Below are the code and all the weights of a small trained network. Each question names an input and a target symbol and asks about switching units off, where a switched-off unit gives its printed mean instead of its output.

import numpy as np


def w(rows, s, z=0):
    codes = np.array(rows[::2]) - 128.0
    scale = np.full(codes.shape[1], s)
    scale[-1] = z or s
    return codes * scale


def f(y):
    return np.maximum(y, 0)


def softmax(a):
    e = np.exp(a - a.max(-1, keepdims=True))
    return e / e.sum(-1, keepdims=True)


def log_softmax(a):
    a = a - a.max(-1, keepdims=True)
    return a - np.log(np.exp(a).sum(-1, keepdims=True))


def net(x, mask):
    ids = ['Πεηθλφ'.index(c) for c in x.split()]
    T = len(ids)
    res = E[ids] + P[:T]
    u = 0
    for l in range(3):
        r = res
        for j in range(3):
            rows = slice(3 * j, 3 * j + 3)
            q, k, v = (r @ M[l][rows].T for M in (Q, K, V))
            z = softmax(np.where(np.tri(T) > 0, q @ k.T / 3**0.5, -1e9)) @ v
            o = O[l][rows]
            res = res + np.where(mask[u + j], z, o[:, -1]) @ o[:, :-1]
        u += 3
        y = f(res @ A[l][:, :-1].T + A[l][:, -1])
        res = res + np.where(mask[u : u + 4], y, B[l][:, -1]) @ B[l][:, :-1]
        u += 4
    return log_softmax(res[-1] @ U[:, :-1].T + U[:, -1])


Q, K, V, O, A, B = {}, {}, {}, {}, {}, {}
E = w([
[46,174,140,151,143],'Π',
[179,151,124,66,200],'ε',
[60,107,65,92,129],'η',
[129,255,114,142,63],'θ',
[172,130,130,95,187],'λ',
[248,111,169,128,90],'φ',
],0.0081)
P = w([
[145,203,48,184,160],'0',
[143,172,68,160,168],'1',
[136,159,81,133,165],'2',
[128,150,100,114,155],'3',
[119,138,114,96,141],'4',
[109,130,128,80,129],'5',
[97,120,140,62,115],'6',
[87,104,155,45,102],'7',
[74,95,171,32,93],'8',
[64,83,184,15,75],'9',
[60,81,200,1,64],'10',
],0.0056)
Q[0] = w([
[136,112,132,140,114],'L0H0',
[115,120,126,116,124],'L0H0',
[121,139,106,120,132],'L0H0',
[182,134,180,156,98],'L0H1',
[162,108,61,92,80],'L0H1',
[94,161,119,105,124],'L0H1',
[150,114,126,179,71],'L0H2',
[145,116,188,168,169],'L0H2',
[188,163,136,2,189],'L0H2',
],0.037)
K[0] = w([
[153,99,143,156,122],'L0H0',
[125,100,124,120,130],'L0H0',
[96,125,130,124,116],'L0H0',
[203,180,245,135,102],'L0H1',
[203,128,42,57,22],'L0H1',
[58,187,80,104,139],'L0H1',
[201,130,113,168,149],'L0H2',
[94,87,202,203,185],'L0H2',
[83,80,250,34,47],'L0H2',
],0.023)
V[0] = w([
[98,123,91,114,146],'L0H0',
[148,141,72,253,180],'L0H0',
[119,82,95,153,67],'L0H0',
[120,122,118,115,130],'L0H1',
[92,78,110,87,138],'L0H1',
[104,167,77,36,169],'L0H1',
[137,148,113,96,130],'L0H2',
[89,185,155,109,185],'L0H2',
[82,148,103,136,147],'L0H2',
],0.013)
O[0] = w([
[170,149,94,94,100,165],'L0H0',
[135,182,2,194,180,154],'L0H0',
[121,136,115,98,194,73],'L0H0',
[123,130,132,149,130,142],'L0H1',
[103,120,98,199,115,146],'L0H1',
[106,127,210,231,147,253],'L0H1',
[134,131,132,151,116,171],'L0H2',
[153,45,130,160,102,159],'L0H2',
[158,128,176,135,165,139],'L0H2',
],0.0097,0.0049)
A[0] = w([
[247,53,181,168,166,2],'L0N0',
[77,187,117,180,73,7],'L0N1',
[124,102,121,59,175,14],'L0N2',
[147,137,144,155,131,85],'L0N3',
],0.012,0.0013)
B[0] = w([
[254,42,173,193,112,237],'L0N0',
[159,159,155,213,130,252],'L0N1',
[84,117,157,148,159,142],'L0N2',
[145,147,126,144,119,191],'L0N3',
],0.0097,0.0033)
Q[1] = w([
[121,135,96,138,107],'L1H0',
[129,118,117,166,122],'L1H0',
[141,125,91,130,110],'L1H0',
[79,33,102,132,190],'L1H1',
[115,204,100,107,107],'L1H1',
[236,110,106,6,65],'L1H1',
[66,77,120,171,193],'L1H2',
[42,226,31,84,155],'L1H2',
[186,132,211,173,188],'L1H2',
],0.02)
K[1] = w([
[126,115,149,123,103],'L1H0',
[133,163,144,116,131],'L1H0',
[130,105,135,116,100],'L1H0',
[93,54,122,137,216],'L1H1',
[153,163,85,147,80],'L1H1',
[196,120,60,4,98],'L1H1',
[100,128,165,195,178],'L1H2',
[158,150,67,137,208],'L1H2',
[78,139,162,119,99],'L1H2',
],0.023)
V[1] = w([
[125,122,97,149,140],'L1H0',
[145,140,129,128,128],'L1H0',
[124,127,139,129,144],'L1H0',
[98,112,161,79,116],'L1H1',
[119,120,135,118,130],'L1H1',
[176,170,84,166,129],'L1H1',
[86,60,102,145,156],'L1H2',
[92,95,107,147,138],'L1H2',
[11,206,73,124,145],'L1H2',
],0.011)
O[1] = w([
[120,135,130,134,88,184],'L1H0',
[118,126,114,128,118,157],'L1H0',
[125,129,127,131,130,128],'L1H0',
[161,147,93,154,147,2],'L1H1',
[135,123,122,142,129,98],'L1H1',
[100,124,183,86,137,255],'L1H1',
[164,200,194,110,122,99],'L1H2',
[140,151,151,126,111,121],'L1H2',
[153,86,150,138,1,76],'L1H2',
],0.0096,0.0079)
A[1] = w([
[74,122,86,109,107,146],'L1N0',
[149,184,70,217,112,246],'L1N1',
[205,175,1,148,128,150],'L1N2',
[72,109,127,194,119,225],'L1N3',
],0.015,0.0011)
B[1] = w([
[102,150,208,149,137,153],'L1N0',
[114,252,61,194,89,163],'L1N1',
[65,206,89,230,58,147],'L1N2',
[122,145,86,40,132,254],'L1N3',
],0.011,0.0076)
Q[2] = w([
[183,189,107,192,154],'L2H0',
[163,37,54,129,136],'L2H0',
[142,182,153,146,47],'L2H0',
[243,103,107,162,170],'L2H1',
[162,251,167,57,146],'L2H1',
[208,174,141,39,103],'L2H1',
[65,174,128,132,107],'L2H2',
[77,196,188,111,201],'L2H2',
[128,168,114,117,90],'L2H2',
],0.019)
K[2] = w([
[182,189,88,190,148],'L2H0',
[163,16,133,188,134],'L2H0',
[183,226,132,92,61],'L2H0',
[165,75,183,101,182],'L2H1',
[200,249,108,69,152],'L2H1',
[194,167,173,91,88],'L2H1',
[89,129,190,99,238],'L2H2',
[116,53,223,170,131],'L2H2',
[122,162,132,168,128],'L2H2',
],0.019)
V[2] = w([
[255,93,160,203,131],'L2H0',
[152,123,164,133,163],'L2H0',
[142,151,106,168,155],'L2H0',
[49,120,171,106,99],'L2H1',
[186,128,98,147,151],'L2H1',
[134,78,194,50,173],'L2H1',
[156,166,103,122,123],'L2H2',
[118,124,130,133,119],'L2H2',
[143,135,114,113,128],'L2H2',
],0.0093)
O[2] = w([
[1,119,167,92,63,1],'L2H0',
[70,122,131,144,128,112],'L2H0',
[106,148,122,112,184,121],'L2H0',
[159,161,105,96,102,159],'L2H1',
[93,90,155,160,144,98],'L2H1',
[117,116,76,249,101,1],'L2H1',
[141,77,98,123,99,112],'L2H2',
[117,136,136,132,120,121],'L2H2',
[98,108,138,124,94,113],'L2H2',
],0.0068,0.0091)
A[2] = w([
[120,164,120,101,185,2],'L2N0',
[146,139,79,117,172,216],'L2N1',
[96,33,7,90,133,131],'L2N2',
[119,230,30,202,66,147],'L2N3',
],0.012,0.0054)
B[2] = w([
[133,14,102,111,112,217],'L2N0',
[104,182,180,124,98,255],'L2N1',
[151,141,3,86,113,139],'L2N2',
[110,159,102,220,120,235],'L2N3',
],0.018,0.0083)
U = w([
[143,188,200,2,125,230],'Π',
[87,118,145,140,194,81],'ε',
[70,210,147,172,154,210],'η',
[129,98,88,112,96,80],'θ',
[90,92,199,131,20,3],'λ',
[246,91,167,173,113,36],'φ',
],0.0046,0.0041)

Each question gives the input, a string of symbols that net reads in full, and the target symbol t.
The units are the heads (3 rows each of Q, K, V and O) and the neurons (one row each of A and B). Each row of codes is followed by its name. A weight is (code - 128) times the scale printed after its matrix; where a second scale follows, it is the last column's (O, A, B and U).
mask holds one flag per unit, layer by layer, with each layer's heads first. A switched-off unit (its flag False) gives its mean, the last column of its rows in O or B, instead of its output. The means were averaged over made-up inputs and are rounded, as every weight is.
A unit's drop is (log p(t) with every unit on - log p(t) with that unit switched off) / (log p(t) with every unit on - log p(t) with every unit switched off).
The circuit of an input: a set's keep is (log p(t) with only the set's units on - log p(t) with every unit switched off) / (log p(t) with every unit on - log p(t) with every unit switched off). Starting from the 12 units with the biggest drops (on a tie, the unit counted first), units are removed one at a time, each time the one whose removal leaves the highest keep (on an exact tie, the one counted first), for as long as the keep stays at least 0.8.
circuit, biggest first: the units of the circuit, biggest drop first
most important unit: the unit with the biggest drop
k most important neurons: the k neurons with the biggest drops, biggest first
top k neurons in layer l: the k neurons of layer l with the biggest drops, biggest first
which heads matter: for each layer, one digit per head in row order, 1 if its drop is at least 0.15 and else 0, layers parted by /
drop of u: that unit's drop, to one decimal
input η θ η ε θ, target Π: 2 most important neurons	[L1N1; L2N3]
input η η η Π η, target Π: most important unit	L1N1
input θ φ η η λ η θ ε, target θ: 2 most important neurons	[L0N0; L2N2]
input Π λ Π ε Π φ ε ε λ φ η, target η: 2 most important neurons	[L1N1; L2N3]
input φ φ Π φ, target Π: which heads matter	001 / 000 / 010
input ε Π λ, target λ: circuit, biggest first	[L0N0; L2H0; L0H2]
input ε φ φ θ φ Π η, target η: circuit, biggest first	[L1H1; L0H1; L1N1; L2N3]
input η η Π φ ε φ φ φ Π θ, target η: which heads matter	001 / 010 / 000
input ε φ λ, target Π: 2 most important neurons	[L1N2; L2N3]
input ε Π ε φ φ ε Π ε ε, target ε: 2 most important neurons	[L0N0; L0N1]
input η λ Π ε η φ, target η: which heads matter	011 / 010 / 000
input θ φ λ θ θ θ λ, target θ: 2 most important neurons	[L2N2; L0N0]
input Π φ η η ε, target φ: which heads matter	000 / 001 / 000
input φ θ ε λ, target ε: most important unit	L0H0
input φ ε Π φ η η, target Π: 4 most important neurons	[L2N3; L0N1; L0N0; L1N3]
input η φ φ ε η φ ε η λ η θ, target η: 3 most important neurons	[L1N1; L2N3; L0N0]
input φ η Π φ λ φ ε φ ε ε λ, target ε: 2 most important neurons	[L0N0; L2N0]
input η φ η θ θ, target Π: 2 most important neurons	[L2N3; L0N0]
input ε φ ε ε λ ε Π θ θ ε, target θ: 3 most important neurons	[L2N2; L0N0; L0N1]
input ε λ Π φ Π, target Π: most important unit	L2N3
input θ ε φ θ φ φ Π λ, target λ: 2 most important neurons	[L0N0; L1N3]
input θ η θ λ, target θ: 2 most important neurons	[L0N0; L2N2]
input η φ λ, target Π: top 2 neurons in layer 2	[L2N3; L2N0]
input η φ θ η η φ ε ε, target ε: drop of L1H1	0.1
input ε θ η Π θ η Π ε, target λ: drop of L1N0	0.0
input θ Π θ Π ε η θ ε Π, target Π: drop of L2H1	0.2
input ε λ θ φ ε θ η ε, target φ: drop of L0H0	0.2
